Each row is followed by its group and then its class within the group.
[-0.71 -0.10  0.45 -0.21  0.40 -1.41 -0.83 -1.20  2.48 -1.68 -0.02 -1.37
 -1.08  0.54 -1.61 -3.69  0.94  0.07  2.82 -1.94 -1.46  3.26 -0.26  0.00
 -2.36  3.86 -1.09  1.27 -1.32  1.96 -0.35  0.09  5.49  0.19  0.93  2.05
 -2.97 -0.40  0.50  0.22  0.82  1.07 -2.15  0.15  0.80 -0.10  0.24 -2.37
  1.80 -2.75 -2.01  0.90 -0.70 -1.56 -1.63] : Z951 > M
[-0.72 -0.40 -1.10 -0.46 -0.83  0.41  1.36  0.08 -2.32 -1.83  0.79  0.55
 -0.41 -1.16  2.13  1.24  1.03  0.30  0.80  0.50  2.76  0.14 -0.80  0.78
 -0.55 -0.66  1.29  2.27 -0.43  1.87 -0.09  0.42 -0.75  1.13 -1.41  0.07
 -0.09 -2.49  0.58  4.85  0.42  0.75 -0.82  1.10 -2.09  1.41 -1.16  7.58
 -2.51  0.25  3.54 -0.96  0.58  3.91  0.41] : Z570 > Y
[-0.25 -0.72  1.48  2.69 -1.11 -1.26 -1.00  0.25  0.73 -3.47 -1.40 -0.66
  0.95  0.38 -5.25 -3.04  0.75 -2.82  0.83 -2.98 -1.15  2.77  0.31 -0.57
 -0.03  2.76 -2.68  1.86 -0.61  2.32 -1.73  0.10  4.10  0.62  1.24  0.62
  0.58 -0.86  1.35  0.46  0.44 -1.40 -1.27 -0.60  1.84  0.08 -1.46 -0.10
  3.86 -2.20 -2.28  0.63 -0.80 -4.33  0.20] : Z951 > M
[ 0.18 -1.37 -1.54 -1.45 -0.65 -0.43  2.17  1.27 -2.36 -1.79  1.10  0.70
 -1.10 -3.58  0.43 -0.90  2.27  0.28  1.84  0.23  3.21  0.92 -0.72  0.20
  0.41  0.17  1.43  3.58 -1.09  3.42 -0.28  0.94  0.22  1.94 -1.54  1.11
 -1.19 -3.49  1.53  2.89  0.97  0.96 -1.66  0.27 -2.20  0.56 -1.63  6.71
 -2.82 -0.62  1.60 -0.37  0.14  2.63 -1.42] : Z570 > E
[-0.12 -1.58  0.02  0.19 -0.87  0.39  2.16 -0.17 -1.69 -1.54  0.79  1.52
  0.24 -3.68  2.01 -0.13  1.01  0.35 -0.05  0.97  2.17 -0.24 -1.69 -0.37
  1.75 -0.95  2.43  2.39  0.12  1.55  0.88  2.60  0.95  0.96  1.54 -0.24
  1.60 -2.89  1.37  3.56  0.07 -1.37 -0.61  1.93 -2.27 -0.71 -1.30  5.70
 -2.11  1.06 -0.12 -0.83 -0.41  4.33 -0.38] : Z570 > Y
[-0.57  0.57 -1.01 -0.69 -0.10 -0.19  1.38  0.25 -1.14  0.93  1.15  1.84
 -0.15 -3.05  1.11  0.37  2.19 -4.55  1.07 -0.17  2.47 -0.35 -0.60  0.23
  0.45 -0.47  1.09  1.96  0.06  1.90 -1.10  0.89 -0.45  0.07 -2.44 -0.67
  0.02 -1.81 -0.03  2.57 -0.49  1.55 -0.07  0.98 -3.06 -1.38 -0.96  6.06
 -2.09 -0.46  1.79 -0.42 -0.75  2.06  0.54] : Z570 > N
[ 1.21 -0.52  0.80  2.04 -0.24 -0.67  0.29  0.92 -1.59 -2.55 -1.69 -1.70
  0.94  1.08 -1.43 -1.03  1.14 -1.65  0.77 -2.22 -1.23  0.78  0.61  0.60
 -0.07  3.28 -1.50  1.10 -0.77  1.91  0.97 -0.62  2.15  2.29  1.06  0.78
  0.16 -1.22  2.54  0.87 -0.49 -1.70 -1.40 -1.30  1.40 -0.46 -2.44  1.68
  2.72 -1.27 -0.03 -0.53 -0.48 -2.40 -0.66] : Z951 > A
[-0.69 -0.75  0.28 -0.75  0.35  0.11  2.01 -0.55 -0.32 -2.73  0.72  1.33
 -0.60 -3.24  1.65 -1.66  0.90  0.37  0.62 -0.72  2.96  0.72 -1.29  0.66
  0.19 -0.74  1.38  4.01 -0.16  1.47 -3.39  1.28 -0.73  1.22 -0.44  0.89
  0.11 -2.72  0.64  1.45  0.82 -0.33 -1.32  1.91 -2.49  0.49 -0.25  4.49
 -3.04 -0.25 -0.05  0.09  0.59  2.40 -2.15] : Z570 > E
[ 0.99 -0.99  1.16  1.79  0.14 -1.56 -0.29 -0.51  0.37 -3.04 -1.50 -0.26
  0.11  0.24 -2.72 -2.51  0.76 -1.27  0.72 -1.63 -0.13  2.72 -0.18 -0.88
 -0.38  2.89 -2.17  0.66 -1.07  0.32 -0.05 -0.43  3.52 -0.05  1.14  1.57
 -0.57 -2.06  1.17 -1.29  0.27 -1.26 -1.49 -0.72  0.51 -0.94 -1.33 -1.22
  2.15 -1.71 -2.50  1.40 -1.18 -3.58 -0.21] : Z951 > M
[-1.03 -1.66 -1.14 -0.34  1.06 -0.04 -0.30 -1.84 -1.01 -0.93 -0.24  0.25
 -0.23 -2.50  0.07  0.18  0.91 -0.32  2.93  0.16  2.25  1.27  0.42  1.46
 -0.72  1.54  2.65  3.56 -0.71  1.09  0.21  0.82 -1.13  1.29 -2.25 -0.60
 -0.10 -1.18  0.24  2.98 -0.01  0.98 -1.17  1.99 -2.00 -1.50 -2.81  3.56
 -2.28  1.26  3.38 -1.08 -1.68  1.84 -0.61] : Z570 > E
[-0.24 -0.77 -0.77  0.64 -1.25 -0.35  0.03  0.16 -1.69 -3.68  0.39  0.99
 -0.07 -3.31  0.47 -1.07  2.68 -0.50  0.79 -0.75  1.69  0.92 -0.89 -0.15
  0.69  0.06  0.27  3.44 -0.69  2.91  0.35 -0.10 -0.89  2.59  0.48  2.85
  0.54 -4.13  1.03  2.08 -2.14 -1.42  0.08  2.63 -2.02 -0.37 -1.01  4.97
 -0.93  0.21  0.25 -0.63  0.96  1.08 -0.44] : Z570 > E
[-0.03 -1.11 -0.07  0.43  0.11 -0.48  1.13  0.53  1.20 -1.19  0.53  0.46
  1.09 -2.55  0.07  0.48  1.14 -0.40  0.76 -0.31  1.36  0.68 -0.72  0.89
 -0.73 -0.13  1.13  2.66 -0.27  1.65  0.75  0.01  1.00  1.98  1.02  0.41
  0.25 -2.58  2.18  0.45  0.58  0.28 -0.60  0.55 -1.52 -2.93 -1.39  4.02
 -1.35  0.75 -0.44 -0.40 -1.41  1.67 -0.71] : Z570 > E
[-0.10 -0.28  2.15  0.46  0.75 -1.08  0.68 -0.32  1.44 -1.81 -0.33 -3.21
 -0.26  0.96 -1.95 -2.58  0.98 -0.93  1.05 -3.53 -0.98  2.60 -0.49 -0.35
 -1.40  3.81 -1.12  1.21 -1.32  2.26  0.33 -0.09  4.51 -0.77  1.61  1.76
 -2.15 -2.32  2.12  0.02  1.56 -0.27 -3.13 -1.11  0.76 -0.38 -1.80 -1.08
  0.44 -2.57 -2.28  1.40 -1.17 -2.09 -1.48] : Z951 > M
[ 0.96 -0.40  2.11  1.18  0.97 -0.87  0.76  0.24 -0.80  2.00 -0.72 -0.81
  0.62 -1.04 -2.07 -0.73  2.20 -1.66  1.71 -1.55 -1.65  1.37 -0.33 -0.52
 -0.67  1.64 -0.19  1.03 -1.08  1.99 -0.04  0.65  2.65  2.54  0.45  1.05
 -0.21 -1.98  2.08 -0.82  1.15  0.80 -0.62 -1.11  1.72 -1.66 -1.55  0.68
  2.30  0.61 -1.23  1.29 -1.58 -1.21 -2.04] : Z951 > A
[-1.13  0.57  1.42 -0.47  0.25 -1.71  0.91 -0.43  1.38 -1.21 -0.48  0.47
  0.12 -0.58 -1.70 -3.07  1.25 -0.79  0.03 -2.03 -0.48  2.50  0.10 -0.97
 -0.92  1.36 -0.16  0.91 -0.65  2.20 -1.18  0.05  5.51 -1.08  0.56  0.72
 -1.82 -0.55  0.90 -0.60  1.52  0.19 -2.33 -1.47  0.75  0.86 -0.91  0.09
  0.59 -2.83 -2.50  0.75 -0.62 -1.34 -1.06] : Z951 > M
[-0.22 -0.38  2.33 -0.05  0.84 -1.89  1.12 -0.29  1.32 -2.00  0.54 -2.21
 -1.09  0.70 -1.24 -2.56  0.26 -0.76  1.70 -3.77 -0.48  2.25  0.29 -0.49
 -2.29  3.21 -1.86  2.64 -1.15  2.37 -0.64  0.07  5.50  0.01  2.03  2.00
 -2.31 -0.73  2.89  1.99  2.53  0.39 -2.76 -1.61 -0.39  1.34 -1.44  0.80
  0.08 -2.56  0.81  0.72 -0.58  0.15 -2.18] : Z951 > T
[ 0.97 -1.49 -0.63 -0.79 -0.58 -0.46  1.50  1.18 -1.53 -2.88  1.18  2.26
 -0.68 -2.33  0.57 -1.38  2.02  0.58  1.12 -0.23  2.22  1.50 -1.87 -0.09
  0.09  0.34  1.83  3.58 -0.14  1.94  0.34  3.07  0.98  1.30 -0.11  1.56
 -0.35 -3.53  0.68  1.80  0.88  1.52 -1.36  0.08 -2.70 -1.46 -2.81  3.82
 -2.81 -0.41  0.54  0.01 -1.21  2.14 -1.33] : Z570 > Y
[-1.14 -1.18  0.07  0.38  0.11 -0.31  0.27 -0.29 -1.71 -1.72  0.11  0.23
  0.08 -2.57 -0.06  0.03  2.22 -0.62  2.72 -0.71  2.57  0.55 -0.74  1.47
 -1.07  0.89  2.37  4.34 -0.62  2.04 -1.90  0.62 -1.08  1.88 -2.51  1.10
  0.29 -3.73  1.22  2.16  0.11 -0.54 -1.59  1.89 -1.80  6.39 -1.49  5.02
 -1.49 -0.47  1.23 -0.80 -0.17  2.04 -0.59] : Z570 > Y
[ 0.04 -1.12  2.51  1.66  0.18 -1.27  0.31  1.34  0.93 -3.44 -0.30 -2.36
 -0.27  1.48 -0.81 -2.04  0.96 -0.63  1.28 -2.20 -0.97  1.25  0.65 -0.48
 -2.68  1.75 -2.09  2.64 -1.42  1.88 -1.89 -0.56  3.69  2.63  1.36  1.80
 -2.29 -0.97  2.03  1.06  1.94 -0.07 -2.62 -2.30  1.77  1.66 -1.35  0.54
  0.81 -2.74  0.52 -0.17 -0.23 -1.40 -2.22] : Z951 > T
[-1.96 -0.79 -0.24  0.07  0.18  0.32  0.17 -0.31  0.25 -4.17  0.43  1.68
 -0.41 -4.59  1.04 -1.45  3.28 -0.37  1.42 -1.33  3.31  0.95 -0.01 -0.06
  0.51 -1.38  1.50  3.10  2.13  0.90  0.19 -0.08 -1.40  1.60 -2.71  0.00
  1.58 -1.46  1.50  1.26 -0.07 -1.74 -2.24  1.52 -2.43  1.11 -1.38  3.30
 -2.19 -0.03 -1.55 -0.75 -0.14  0.69 -1.27] : Z570 > E
[-0.77 -0.50 -0.82  0.57  0.28 -0.55  0.95 -1.14 -0.64 -3.01  0.87  0.38
 -0.75 -1.92  1.14 -0.50  0.03 -0.01  1.14  0.22  2.58  1.08 -1.11  1.01
 -0.08  0.69  1.84  3.53 -0.48  1.26  0.00  2.00 -1.19  1.07 -0.82  0.51
 -0.10 -1.00  0.50  3.38 -0.42  0.51 -1.33  2.15 -1.55  0.72 -1.98  4.21
 -1.64  0.03  1.70 -0.47 -0.29  2.92 -0.38] : Z570 > E
[-0.66 -1.05  2.09  1.01  0.39 -0.86  0.66  0.04  0.05 -0.51 -0.60 -1.72
  0.59  1.57 -2.18 -0.46  0.66 -0.66  2.08 -2.32 -1.71  1.62  0.39  0.47
 -1.55  1.93 -1.06  0.94 -0.59  0.89 -0.91  0.56  3.68  0.30  1.63  0.83
 -1.66 -0.05  1.67 -0.21  3.21  1.04 -2.71 -2.53  2.87  2.87 -1.81 -0.75
  1.85  1.23  0.27  1.25 -1.95 -1.72 -1.53] : Z951 > A
[ 1.35 -1.02  0.69  0.95 -0.03 -1.07  1.33 -0.05  2.28 -1.85 -0.38 -0.79
 -0.43  3.92 -2.06 -1.79  0.63 -0.51  0.75 -1.15 -1.89  2.63  0.64 -0.29
 -2.04  3.59 -3.13  0.78 -1.79  3.03 -0.80 -0.65  5.41  0.29  1.51  1.12
 -1.67 -1.73  1.27  1.69  2.79  0.17 -1.32 -0.99  2.00 -0.17 -2.41 -0.32
  2.90 -2.99  0.76  1.15 -0.06 -1.96 -1.43] : Z951 > T
[-0.84 -1.08 -1.46 -0.17 -1.15  0.00  0.69 -1.32 -1.95 -2.06  0.77  0.11
  0.50 -1.74  1.20 -0.95  1.09 -1.02  1.41 -0.01  1.92  0.47 -0.19  0.24
  0.70  0.37  1.21  3.84  0.40  2.71 -0.01  1.85  0.53  3.79 -0.58  0.96
  0.95 -3.15 -0.06  4.75  0.78 -0.75 -1.19  1.95 -1.99  0.70 -1.53  6.42
 -2.30  0.35  1.48  0.19  1.31  3.68  0.48] : Z570 > N
[ 0.76 -0.32  0.70  0.36 -0.96 -1.37  0.32  1.07  0.86 -0.98  0.11 -0.19
 -0.78  0.38 -2.83 -3.36  0.58 -0.74  0.74 -2.69 -0.95  1.50  0.35 -0.17
 -1.93  2.49 -1.38  1.10 -0.82  2.96 -1.35 -0.98  5.10  0.56 -0.64  1.44
 -0.50 -1.82  3.71  3.05  1.34  1.13 -2.18 -0.10  1.45  0.32  0.81  0.49
  2.24 -2.93 -2.06  1.15 -0.31 -2.61 -1.00] : Z951 > M
[-1.25  1.09 -0.26  0.22 -0.38 -0.91  1.84  0.53 -2.16  1.41  2.06 -0.16
  0.38 -3.46  1.77  0.13  1.10 -0.29  0.90 -0.73  1.90  0.12 -0.56 -0.49
  0.43 -1.22  1.19  2.40 -0.39  2.05 -0.06  0.99  0.25  0.93 -0.95 -0.19
  0.72 -3.25  2.15  3.02  1.08 -0.13 -0.23  1.68 -1.40  1.98 -1.27  7.46
 -2.24 -0.88  1.28 -1.16 -0.09  6.94 -0.83] : Z570 > N
[-0.56 -0.10 -0.90 -0.80 -0.63  0.03  1.15  0.82 -1.03 -0.79  1.26  0.84
 -0.81 -2.51  1.31 -0.18  0.75 -0.06  0.57 -1.07  2.33 -0.14 -0.02  0.91
  0.49 -0.77  0.92  2.24  0.16  1.13 -0.15  0.33 -0.39 -0.55 -2.14 -0.61
  0.55 -1.73  1.03  2.60  0.86  0.09 -0.74  1.18 -1.43  1.24 -0.40  4.90
 -1.70  0.17  1.20 -0.48 -0.29  2.34  0.44] : Z570 > N
